Below are the code and all the weights of a small trained network. Each question names an input and a target symbol and asks about switching units off, where a switched-off unit gives its printed mean instead of its output.

import numpy as np


def w(rows, s, z=0):
    codes = np.array(rows[::2]) - 128.0
    scale = np.full(codes.shape[1], s)
    scale[-1] = z or s
    return codes * scale


def norm(h):
    return h / np.sqrt((h * h).mean(-1, keepdims=True) + 1e-5)


def f(y):
    return y / 2 * (1 + np.tanh(0.7978845608 * (y + 0.044715 * y**3)))


def softmax(a):
    e = np.exp(a - a.max(-1, keepdims=True))
    return e / e.sum(-1, keepdims=True)


def log_softmax(a):
    a = a - a.max(-1, keepdims=True)
    return a - np.log(np.exp(a).sum(-1, keepdims=True))


def net(x, mask):
    ids = ['ΔΠαγλτψ'.index(c) for c in x.split()]
    T = len(ids)
    res = E[ids] + P[:T]
    q, k, v = (norm(res) @ M[0].T for M in (Q, K, V))
    z = softmax(np.where(np.tri(T) > 0, q @ k.T / 2**0.5, -1e9)) @ v
    res = res + np.where(mask[0], z, O[0][:, -1]) @ O[0][:, :-1]
    y = f(norm(res) @ A[0][:, :-1].T + A[0][:, -1])
    res = res + np.where(mask[1:9], y, B[0][:, -1]) @ B[0][:, :-1]
    return log_softmax(norm(res)[-1] @ U[:, :-1].T + U[:, -1])


Q, K, V, O, A, B = {}, {}, {}, {}, {}, {}
E = w([
[154,152,201],'Δ',
[130,45,131],'Π',
[220,251,139],'α',
[159,247,143],'γ',
[35,91,170],'λ',
[71,64,110],'τ',
[206,202,107],'ψ',
],0.017)
P = w([
[8,186,127],'0',
[85,107,45],'1',
[90,150,184],'2',
[149,65,85],'3',
[110,128,185],'4',
[155,50,97],'5',
[119,104,177],'6',
[161,48,97],'7',
[126,90,189],'8',
[178,41,92],'9',
],0.014)
Q[0] = w([
[43,139,196],'h1',
[198,248,169],'h1',
],0.011)
K[0] = w([
[78,113,170],'h1',
[144,253,129],'h1',
],0.02)
V[0] = w([
[174,143,118],'h1',
[254,141,142],'h1',
],0.0071)
O[0] = w([
[20,241,254,72],'h1',
[55,121,62,2],'h1',
],0.005,0.00032)
A[0] = w([
[87,38,114,253],'n1',
[125,103,107,47],'n2',
[125,71,122,133],'n3',
[148,114,151,95],'n4',
[103,70,197,185],'n5',
[4,182,163,21],'n6',
[49,92,56,6],'n7',
[129,167,149,21],'n8',
],0.016,0.004)
B[0] = w([
[52,174,142,221],'n1',
[98,131,130,121],'n2',
[170,177,125,168],'n3',
[90,102,87,151],'n4',
[162,137,92,255],'n5',
[103,247,68,161],'n6',
[211,30,174,148],'n7',
[110,134,131,136],'n8',
],0.012,0.0084)
U = w([
[164,116,4,4],'Δ',
[166,126,121,98],'Π',
[134,69,70,99],'α',
[102,201,95,100],'γ',
[159,42,155,255],'λ',
[119,130,159,204],'τ',
[195,49,46,147],'ψ',
],0.013,0.0031)

Each question gives the input, a string of symbols that net reads in full, and the target symbol t.
The units are the heads (2 rows each of Q, K, V and O) and the neurons (one row each of A and B). Each row of codes is followed by its name. A weight is (code - 128) times the scale printed after its matrix; where a second scale follows, it is the last column's (O, A, B and U).
mask holds one flag per unit, heads first, then neurons. A switched-off unit (its flag False) gives its mean, the last column of its rows in O or B, instead of its output. The means were averaged over made-up inputs and are rounded, as every weight is.
A unit's drop is (log p(t) with every unit on - log p(t) with that unit switched off) / (log p(t) with every unit on - log p(t) with every unit switched off).
The circuit of an input: a set's keep is (log p(t) with only the set's units on - log p(t) with every unit switched off) / (log p(t) with every unit on - log p(t) with every unit switched off). Starting from all 9 units, units are removed one at a time, each time the one whose removal leaves the highest keep (on an exact tie, the one counted first), for as long as the keep stays at least 0.8.
units of the circuit, in order: the units of the circuit, biggest drop first
top k neurons: the k neurons with the biggest drops, biggest first
drop when u is switched off: that unit's drop, to one decimal
input ψ γ τ Δ ψ Δ ψ τ λ, target γ: top 2 neurons => [n5 n6]
input ψ ψ τ Δ, target ψ: top 4 neurons => [n6 n1 n4 n5]
input Δ ψ α Δ γ τ, target λ: units of the circuit, in order => [n7]
input Δ Δ Δ Π Δ, target λ: units of the circuit, in order => [h1 n1 n6]
input ψ Π Δ Δ Δ α α τ Δ λ, target τ: top 3 neurons => [n1 n6 n3]
input Δ Δ ψ Δ Δ Δ Δ, target λ: units of the circuit, in order => [n6 n1]
input Δ τ γ Δ, target ψ: drop when n1 is switched off => 0.2
input Π Δ γ Δ γ λ τ, target γ: drop when n1 is switched off => 3.4
input Δ ψ Π τ, target λ: drop when n7 is switched off => 1.3
input Δ α Δ ψ Δ Δ ψ Δ, target Δ: drop when n4 is switched off => 0.3
